Two labels a row:
[-0.50  0.73 -2.93  0.20 -0.13 -1.58  1.00  5.51  0.43  0.14 -0.26 -1.25
  0.96 -0.25 -1.00 -0.37  0.99  0.80 -1.82  0.24  0.92 -1.42 -0.81  0.11
 -2.65 -0.46  0.32 -0.07  0.83 -1.23  0.25 -0.32  0.09  0.40  0.70 -0.74
  0.49  0.53  1.45  0.51  0.03  0.57 -0.23 -1.68  0.23 -2.52 -0.32 -3.80
  0.57 -0.17 -0.51  0.50 -0.42 -0.69  0.47  0.18 -0.96 -0.28 -5.69  0.18
 -0.71  2.39 -0.80 -0.37  0.35  1.79 -2.92 -0.24  0.23 -2.12] : P + Cn
[ 0.07 -0.91  0.65 -0.57  1.19 -0.28  2.00  2.82 -0.42 -0.25 -0.54 -0.78
 -0.01  1.12  1.13  0.33 -0.17  0.93 -0.75 -0.20  0.48 -0.85 -0.08 -0.26
 -1.36 -0.61  0.47 -0.56  0.08  0.64 -0.41  0.55  1.08 -0.62  0.38 -0.38
  1.39 -0.12  0.64 -3.50  0.04  0.03 -0.37 -0.82 -0.45  0.81 -0.01 -0.72
  0.06 -0.05  0.06  2.05  0.36  0.50  0.12 -0.41 -0.30 -0.73 -2.91  0.52
 -0.04  0.86 -0.43  0.21  0.03  0.04 -1.77 -1.06 -0.31  0.24] : H + Cn
[-0.17 -0.20 -0.67  0.03 -0.28 -1.42  0.43  2.95  0.35 -0.53 -0.48  0.13
 -0.07 -0.18  0.13 -0.36  0.34  0.78 -0.79 -0.29  0.69 -0.78 -0.50 -0.54
 -1.89 -0.98 -0.01  0.22  0.60 -0.22  0.14 -0.62  0.15  0.07  0.75 -0.10
  0.71  0.18 -0.02 -0.46 -0.21  0.26  0.54 -2.13  0.18 -0.20  0.10 -1.89
 -0.50  0.66 -0.21  0.86 -0.25 -0.55  0.15 -0.43 -0.93 -0.68 -4.60  0.23
 -1.06  1.53 -0.23  0.31  0.08  0.60 -2.37 -0.47 -1.76 -1.34] : P + Cn
[-0.75  0.19 -1.19 -0.11  0.10 -1.43  0.07  2.33  0.53  0.13 -0.48 -0.19
  0.44 -0.08  0.02 -0.44  0.23 -0.42 -0.41 -0.15 -0.48 -0.77 -0.22 -0.17
 -2.27 -0.30 -0.25  0.50  0.72 -1.42 -0.16  0.23  0.36  0.11  1.12 -0.52
  0.30  0.42  0.80 -1.84 -0.37 -0.14  0.13 -1.68 -0.12 -1.26 -0.74 -2.78
  0.16  2.64 -0.72  0.10 -1.12 -0.51  0.43  0.41 -0.88 -1.09 -4.19  0.51
 -0.53  1.97 -0.34 -0.59  0.25  1.04 -3.45 -0.71  0.21 -0.45] : P + Cn
[ 0.50  0.28  1.09 -0.53  1.61 -0.45  0.28  2.08 -0.14 -0.13 -0.77  1.74
 -0.06 -0.03  0.96  0.37 -0.44  0.36  2.33 -0.06  0.39 -0.27 -0.19  0.13
 -1.07 -1.30 -0.87 -0.15 -0.55  1.76 -1.49  0.18  1.53 -0.73  0.24 -0.08
 -0.38 -0.60 -0.60 -2.04 -0.14  0.17  0.19 -0.77  0.86  1.84  0.40  0.15
 -0.67  0.09  0.01  1.68  0.49  0.44  0.42 -0.03 -0.77  0.39 -1.10  0.55
 -0.77  0.89  0.26 -0.37 -0.91 -0.19 -3.18 -1.13 -1.58  3.02] : Q + pc
[-0.42  0.69 -0.65  0.30 -0.60 -0.67  0.69  2.74  0.31  0.52  0.26 -1.72
 -0.23 -0.05 -0.40  0.24  0.78  0.21 -1.53 -0.27  0.13 -1.19 -0.01 -0.23
 -1.70  0.28  0.11  0.32  0.37 -0.38 -0.06 -0.39 -0.32 -0.53  0.26 -0.21
  1.03  0.34  1.09 -1.10  0.15 -0.02 -0.86 -0.62  0.24 -2.44 -0.67 -2.23
  1.13  0.27  0.65 -0.02 -0.26 -0.54  0.41  0.13 -0.84 -0.04 -3.36  0.85
 -0.10  1.75 -0.45  0.34  0.05  1.01 -2.36 -0.09  1.27 -1.15] : P + Cn
[-0.48  0.92 -1.41 -0.07  0.15 -2.88  0.99  3.34  0.44  1.07 -0.43 -0.20
 -0.01  0.18  0.42  0.13  0.28 -0.16 -0.70 -0.43 -0.84 -1.55  0.13 -0.26
 -2.93 -0.13 -0.69  0.46  0.21 -1.54 -0.37  0.53  2.07 -0.16  1.57 -0.69
  1.07  1.50  0.47 -2.17 -0.55  0.11  0.33 -1.23  0.18 -1.05 -0.21 -3.01
  0.24  3.11 -0.34 -0.05 -0.77  0.00  0.45  1.16 -0.68 -0.09 -3.30  1.29
 -1.15  2.11 -0.17  0.07  0.06  1.16 -4.98 -0.98  0.29  0.05] : H + Cn
[-0.16 -0.99  0.10  0.03 -0.23 -0.56  0.86  3.49  0.32  0.11 -0.70 -0.30
  1.34 -0.29  0.13 -0.96  0.12  0.97 -1.43  0.05  0.84 -1.12 -0.24 -0.53
 -2.10  0.15  0.26 -0.28  0.35 -0.46 -0.07  0.10 -0.52 -0.20  0.84 -0.73
  1.84 -0.12  0.78 -3.90  0.07  0.07 -0.53 -1.33  0.01 -0.13 -0.73 -2.64
  0.10  1.04 -0.29  1.45 -0.09  0.08  0.17 -0.02 -0.61 -1.66 -4.31  1.26
 -0.77  1.29 -1.39  0.39  0.89  1.42 -1.32 -1.26 -0.34 -1.69] : H + Cn
[-0.97 -1.70 -1.11 -0.87 -0.64 -2.49  2.65  1.03  1.07  0.79  0.24  0.50
  1.50 -0.65  1.16 -0.61 -0.94 -0.61  1.26 -0.36 -0.33 -1.60  0.25 -0.87
 -0.98  0.49 -0.57 -1.28  0.17 -1.67 -0.56  0.25 -0.21 -0.29  0.27 -0.05
  1.42  0.17 -0.63 -7.37  0.39 -0.12  1.49 -0.07  0.32  1.72 -2.48 -1.01
 -2.13  1.21  0.36  0.76 -1.32  0.54 -0.59  0.69 -0.57 -2.34 -2.51 -0.17
  0.91 -0.55 -0.51 -1.02  0.88  1.33 -2.89 -1.97  0.51  2.61] : P + Cn
[-0.57 -0.73 -1.29 -0.43 -0.24 -2.16  0.40  2.29  0.78  0.23 -0.12  0.13
  1.32 -0.68  0.08 -0.91  0.80  0.01  0.40 -0.28  0.28 -1.32  0.24 -0.39
 -2.41 -1.34 -0.44 -0.21  0.93 -2.34  0.08  0.30 -0.05  0.65  1.32 -0.97
 -0.03 -0.13 -0.36 -2.20 -0.23  0.47  2.03 -2.48 -0.11 -0.77 -0.89 -3.04
 -1.29  2.72 -0.34  0.26 -1.19 -0.10 -0.17  0.46 -1.15 -2.10 -5.30  0.86
 -0.32  0.81 -0.08 -0.55  0.84  2.00 -3.33 -1.02 -0.09  0.52] : P + pc
[-0.93  1.04 -1.73 -0.04 -0.28 -1.44  0.28  3.12 -0.01  0.99  0.01 -0.97
  0.10  0.42  0.38 -0.15  0.36 -0.44 -0.79 -0.48 -0.23 -1.23 -0.51 -0.43
 -2.42 -0.21 -0.50  0.61  0.39 -1.19 -0.40  0.22  1.80  0.14  0.57 -0.71
  0.72  1.51  0.61 -2.28 -0.23 -0.75 -0.89 -0.24  0.11 -1.47 -0.66 -2.22
  0.17  2.29 -1.80  0.20 -0.56  0.05  0.09  0.28 -2.12 -0.73 -3.04  0.77
  0.37  2.26 -0.22  0.17 -0.12  1.03 -4.54 -0.46  1.11  1.15] : P + Cn
[-1.46 -0.85 -0.49 -0.50  0.98 -0.33  0.54  2.73  0.40  0.45 -0.56 -0.15
 -0.33 -0.39  1.40  0.09  0.24 -0.23 -0.15  0.00  0.12 -0.87  0.54 -0.15
 -2.51 -0.66  0.28  0.42  0.43 -0.37 -0.72  0.91  1.18  0.04  1.56 -0.98
  0.42  1.40 -0.25 -4.25 -0.46 -0.75  0.77 -2.59  0.15  0.67 -0.99 -1.03
  0.09  4.91 -0.82  0.62 -0.28 -1.13 -0.06  0.63 -0.77 -1.68 -4.17  0.82
  0.00  0.58  0.09  0.47  0.56  0.85 -3.91 -1.30 -0.01  0.67] : P + pc
[-0.17  0.53  0.37  0.22 -0.07 -1.15  1.08  1.28  0.21 -0.90 -0.04 -1.06
  0.40 -0.01  0.85  0.11  0.01 -0.52  1.22 -0.35 -0.82 -0.24 -0.22  0.22
 -0.90 -0.56 -0.01  1.35 -0.02  0.33 -0.95  0.69  0.81 -0.26  0.04  0.28
 -0.41  1.26  0.26 -4.84 -0.18 -0.33 -0.48  0.17  0.76  0.90 -1.35  0.42
 -0.17  1.29 -0.29 -0.35  0.07 -0.58 -0.33  0.31  0.19 -0.45 -1.11 -0.53
  0.97  0.10  0.61 -0.34  0.12  0.62 -3.13 -0.44  0.92  3.43] : C + Cn
[-0.56  0.97 -1.26  0.57 -0.33 -1.48 -0.45  4.83  0.74  0.74  0.77 -1.27
 -0.32  0.10  0.20 -0.23  1.40  1.11 -1.07  0.12  0.55 -1.47 -0.10 -0.44
 -3.08 -1.38  0.28  0.51  0.94 -1.06  0.21 -0.08  3.01  0.91  0.18 -0.42
  0.41  1.46  0.45  2.98 -0.18  0.10  0.84 -2.67  0.07 -3.01 -0.63 -4.16
  0.53  2.78 -0.74 -0.86 -0.30 -2.06  0.61  0.66 -1.55  0.48 -6.56  1.96
 -0.81  2.06 -0.14  0.59  0.36  1.55 -4.96  0.17  0.31 -2.89] : H + pc
[-0.31  0.10  0.44  0.37  1.44  0.27  0.84  2.21  0.00 -1.45 -1.19 -0.79
  0.06 -0.41 -1.91  0.07 -0.37  1.58 -2.73  0.23  0.78 -0.72 -0.23  0.36
 -1.57 -0.80  0.58 -0.18  0.92 -0.94 -0.04  0.31 -0.12  0.04  1.01 -1.99
  1.52 -0.18  1.23  0.45  0.31 -0.33  0.16 -2.81 -0.37 -1.37  0.79 -2.38
 -0.09  1.11 -0.30  1.71  0.13 -0.17  0.35 -0.46 -0.12 -0.62 -5.07  0.42
 -1.26  1.23 -1.00  0.49  0.63  0.68 -0.02 -0.57 -1.73 -4.50] : H + pc
[-1.02  2.73 -0.64  0.81  0.54  1.14 -2.36  2.76  0.15 -0.21  0.44 -2.35
 -2.48  0.47  0.08  0.65  0.56  0.49 -3.28 -0.16 -1.34 -0.31 -0.11  0.15
 -2.09  0.77  0.08  1.69  0.53  0.54  0.09 -0.08  1.90  0.13 -0.03 -0.96
  1.07  1.42  2.10  3.44 -0.79 -1.36 -4.56  0.44 -0.31 -3.69 -0.41 -2.80
  3.43  3.31 -0.87 -1.92  0.91 -0.74  1.04  0.39  0.30  1.91 -0.97  1.35
 -1.12  3.94 -0.59  1.75 -0.34 -0.25 -2.56  0.55  2.49 -3.18] : H + Cn
[-0.31  0.26 -0.74 -0.64  0.00 -2.11  0.55  1.92  0.09 -0.75 -0.12 -0.09
  0.31  0.60 -0.54 -0.34  0.48  0.12  0.01 -0.19  0.23 -0.30 -0.79 -0.22
 -1.84 -1.35 -0.48  0.42  0.95 -0.54 -0.38 -0.05  0.32  0.38  0.71 -0.62
 -1.55  0.61  0.40 -0.49  0.16  0.42  0.35 -2.38  0.42 -2.28  0.42 -0.90
 -0.74  0.83 -0.66  0.16  0.29 -1.06 -0.11  0.01 -1.11  0.03 -2.25 -0.31
 -0.32  1.01  0.08 -0.32 -0.23  0.66 -3.22  0.29  0.10  1.84] : C + Cn
[ 0.36  0.23  0.21 -1.73  0.88 -1.95  0.04  2.23  1.16  0.64 -0.80  2.54
  1.01 -0.07  4.01 -0.17 -1.18 -0.72  3.38 -0.65 -1.62 -1.16  0.66 -0.28
 -1.63  0.63 -1.71  0.35 -0.14  0.18 -1.09  0.37  2.77 -0.41 -0.17  0.75
  1.32  0.63 -1.17 -7.01 -0.88 -0.06 -1.38  2.43  0.91  4.94 -2.42 -0.15
 -1.08  2.80 -0.01  0.21 -0.48  1.03  0.80  1.33 -0.61 -0.98  1.62  1.38
  0.30  0.73  1.02 -0.83 -0.32  0.38 -6.26 -2.73  1.55  5.24] : Q + Cn
[-0.46  0.17 -1.45 -0.35 -0.01 -1.37  0.11  2.66  0.33  0.94 -0.59 -0.41
  0.36 -0.62  1.49 -0.47 -0.51 -0.16 -1.00 -0.27 -0.83 -1.90  0.77 -0.49
 -1.61  0.62 -0.42  0.20  0.20 -1.38 -0.50 -0.09  0.43 -0.06  0.14  0.30
  2.97  0.83  1.08 -3.51 -0.77 -0.57 -0.94  0.97  0.22  1.41 -2.08 -2.56
 -0.18  1.58 -0.13 -0.03 -0.83  1.16  0.28  1.00 -0.30 -1.22 -2.96  1.32
 -0.35  1.47 -0.20 -0.08  0.44  0.80 -3.34 -2.36  1.04 -0.56] : H + Cn
[-0.19 -0.37 -0.04  0.30 -0.68 -0.48 -0.48  2.88  0.85 -0.47  0.40 -1.56
  0.91 -0.24 -0.28 -0.28  1.38  0.75 -0.40  0.14  0.98  0.15 -0.67 -0.25
 -1.03 -1.35  0.43  0.19  0.55  0.87  0.01 -0.39 -0.91  0.82 -0.48 -0.78
 -0.51  1.44  0.64  1.09 -0.71 -0.18 -0.24 -1.69  0.54 -1.71 -1.27 -0.69
 -0.03 -0.52 -0.77 -0.78  0.28 -2.86 -0.33 -0.26 -2.23  0.31 -5.65 -0.83
  0.01  0.43  0.15  0.57  0.26 -0.23 -1.49  0.61  0.30 -0.09] : C + Cn
[-0.07  0.12 -0.58  0.19  0.46 -0.39  0.63  2.64  0.68 -0.31 -0.22 -0.20
  0.08 -0.43  0.63 -0.10  0.22 -0.05  0.04 -0.11 -0.13 -0.87 -0.46 -0.29
 -1.61 -0.84 -0.08  0.11  0.54 -0.69 -0.60  0.27  0.82 -0.07  0.64 -0.52
  0.67  0.78  0.38 -2.16 -0.21 -0.33  0.04 -1.60 -0.14  0.10 -0.49 -1.55
 -0.01  2.25 -0.44  0.73  0.16 -0.23  0.23  0.34 -0.36 -1.09 -3.70  0.88
 -0.61  1.28 -0.31  0.28  0.60  0.72 -3.11 -0.97 -0.04  0.57] : Q + Cn
[-0.55  0.30 -0.66 -0.04 -0.12 -1.65  1.40  2.49  0.28  0.35 -0.33 -0.60
  0.83 -0.12  0.18  0.27  0.42 -0.03 -0.99 -0.14  0.06 -1.19 -0.06 -0.35
 -1.73 -0.16 -0.28  0.48  0.16 -0.84 -0.17 -0.33  0.05 -0.08  1.02 -0.45
  1.11  1.21  0.68 -3.16  0.08  0.05 -1.07 -0.56  0.18 -0.94 -0.35 -1.76
  1.52  1.01 -0.19  0.68 -0.41  0.10  0.06 -0.59 -0.82 -0.62 -3.14  0.50
  0.55  1.53 -0.23 -0.57  0.37  0.92 -2.96 -0.68  0.47  1.12] : P + Cn
